Each row has a name. Each piece below is followed by the name of the row it came from, unless a question asks for something else. Each question is about the rows just above it. Places in a row count from 1.

Columns, left to right: R T A W B K F
[156 146 187 151 146 135 127] -> J_456
[148 154 183 167 143 154 131] -> J_316
[166 131 155 116 132 142 122] -> J_87
[167 140 143 148 154 182 131] -> J_642
[177 131 169 158 142 153 127] -> J_131
[ 21 192 156 147 131 145 170] -> J_745
[183 142 158 162 145 153 120] -> J_176
[170 156 192  21 146 145 131] -> J_493
[157 144 177 128 141 143 130] -> J_835
Table of tags by key:
[143] -> J_732
[148] -> J_179
[155] -> J_604
[140] -> J_94
Join J_642 by its entry at place 3: : J_732
Move every entry of [162] by -1 step of 1. : [161]
Which row holds these entries in another order? [183 167 143 154 131 148 154] : J_316
Right after [155] comes : [116]
find: [148 154 183 167 143 154 131] : J_316
Which row holds these entries in another order? [131 145 146  21 192 156 170] : J_493

Columns, left to right: P U C V
[121 149 121 158] : J_498
[157  92 166  95] : J_438
[120 117 117 113] : J_187
[120 117 117 152] : J_784
[166 130 169 109] : J_315
[ 94 176  75 163] : J_680
[114 176  75 163] : J_896
[112 176  75 163] : J_427
[ 76 129  66 155] : J_616
[141 130 145 124] : J_27
Which column holds this, read top down? [117 117 169  75] : C
Which column holds [ 75  75  75  66 145] top down? : C

Columns, left to right: X Z Y E J H
[151  87  63 151 104 115]  J_966
[164 149 140 134  88 125]  J_264
[133 110  98 135 148 182]  J_607
[132 132  77 174 174  65]  J_590
[151  87  63  19 200 131]  J_996
[151  87  63 151 104  84]  J_98
[122 144 178 133 146 114]  J_955
[151  87  63] with -1 step of 1 on every entry: : [150  86  62]
The row with [151  87  63 151 104  84] is : J_98
The entry that follows [110]: : [98]
Which column holds [135 174  19] top down? : E
key -> tag
[18] -> J_933
[200] -> J_803
[199] -> J_760
[19] -> J_659
[135] -> J_411
[134] -> J_271
[87] -> J_398
The tag of J_996, keyed by place 4: : J_659
find: [122 144 178 133 146 114] : J_955

Columns, left to right: M N G L
[ 36 123 121 145]  J_300
[ 23 118 121 147]  J_454
[ 26 112 122 140]  J_149
Shift each entry of [122] by +1 times 1: : [123]
[ 36 123] with +1 step of 1 on every entry: : [ 37 124]
[118 112] is in which column, read top down? : N
Table of tags by key:
[23] -> J_622
[35] -> J_238
[37] -> J_189
[36] -> J_151
Look up the entry of J_300 at place 1 in the table: : J_151
[23 26] is in which column, read top down? : M

Columns, left to right: reta nes lekam bape vasud
[128 129 123 134 138] = J_905
[125  93 138 126 144] = J_610
[128 129 123  80 174] = J_980
[127 129 123 134 174] = J_283
[129 147 140  95  60] = J_900
[143 106  92 218 236] = J_114
Move every entry of [125  93] by +1 step of 1. : [126  94]
Which column holds this, read top down? [ 60 236] : vasud
Shift each entry of [106] by -1 times 1: : [105]
What comes right after [92] in the named rows? : [218]
Shift each entry of [128 129 123] by -1 times 1: : [127 128 122]

Columns, left to right: Gukon kufu zomu tenel
[ 50 160 196 238] -> J_274
[231 160 209 195] -> J_347
[206 213 166 165] -> J_808
[165 138  51  61] -> J_142
What comes right after [51] in the named rows? : [61]
Shift each entry of [166] by +1 times 1: : [167]
Which column holds this, read top down? [209 166  51] : zomu
What comes right after [166] in the named rows? : [165]
Which column holds [231 206] top down? : Gukon

Columns, left to right: Noga lisab satak nisa barip refar Sanuk vagos Tilo
[142 144  88 131 122 186  53 117  97]  J_795
[115 116 146 127 144  93 195 117 206]  J_537
[142 144  88 131 122 186  53 159 163]  J_719
[127 131] is in which column, read top down? : nisa
Move every entry of [122 186  53 117] by -1 step of 1. : [121 185  52 116]

Columns, left to right: lom ginuk malu vev Dudud
[125 123 123 188 200] = J_665
[198 133 125 124 192] = J_59
[133 124 126 198 192] = J_862
Put [192 198 126 124 133] back in order: which row is it? : J_862
Right after [188] comes : [200]
Move every entry of [188] by -1 step of 1. : [187]

Columns, left to right: nupo Vutu mok Dof pider Lezo tor menuv tulu Bozap
[148 116 198 129  41  35 198  12 178 123] : J_817
[148 186 198 129  41  35 198  12 213 102] : J_144
[148 116 198 129  41  35 198  12 213 102] : J_580
[144 124 168 129  74  68 157  60 178 123] : J_549
[175 137 136 156  50  60 171  45  61 125] : J_854
Which column holds [178 213 213 178] top down? : tulu
The entry that follows [45]: : [61]
What comes right after [61] in the named rows? : [125]
Shift each entry of [12] by -1 times 1: : [11]
Which column holds [186 116 124 137] top down? : Vutu
Right after [68] comes : [157]
Shift each entry of [41 35] by -1 times 1: : [40 34]

Columns, left to right: fanu Sevab gezil Lel Gogas
[212  83  81  52 147]  J_725
[183 139 120 120 142]  J_320
[ 87 161 123 170  51]  J_685
[114 121 163 131  72]  J_327
[ 86 145 119 181  15]  J_33
[125  95 156  61 107]  J_184
The entry that follows [95]: : [156]
[ 83 139 161 121 145] is in which column, read top down? : Sevab

Columns, left to right: nif vugut zop Gode mado
[214 165 134 140 130]  J_543
[127 139 173 182 184]  J_13
[184 139 182 173 127]  J_31
[156 132 169 166 128]  J_407
Which row holds these entries in another order? [128 166 169 132 156] : J_407
Which column holds this, read top down? [134 173 182] : zop
The entry that follows [169]: : [166]
[127 184] is in which column, read top down? : nif
Which row holds these entries in another order? [128 132 156 166 169] : J_407
The entry that follows [134]: : [140]

Columns, left to right: vorom novu Sozim Bufod vedov gil
[ 97 183 177 101 101  48] -> J_717
[ 66 179  51 197  86 133] -> J_403
[198  85 105  29 151 153] -> J_792
[100  83 153 117 159  25] -> J_155
[190  94 108  15 111 173] -> J_361
[184  71 160  57  88  99] -> J_464
[ 76 123  73 220  57  20] -> J_137
[ 97 164  41 143  83 191] -> J_386
[138  75 177 101 101  48] -> J_870
[106 154  27 153  80 139] -> J_489
What comes right after [154] in the named rows? : [27]
What comes right after [184] in the named rows? : [71]
Table of tags by key:
[50] -> J_535
[89] -> J_701
[161] -> J_871
[51] -> J_997
[88] -> J_962
[160] -> J_861
[71] -> J_351
Look up the entry of J_464 at place 3 in the table: : J_861

Columns, left to right: mupo nim zeze nud
[150  94 141 151] -> J_165
[ 97  44 182 156] -> J_26
[ 97  44 182 163] -> J_548
The entry that follows [94]: : [141]
Which row holds these entries in another order? [ 97 156 182  44] : J_26
Which column holds [151 156] top down? : nud

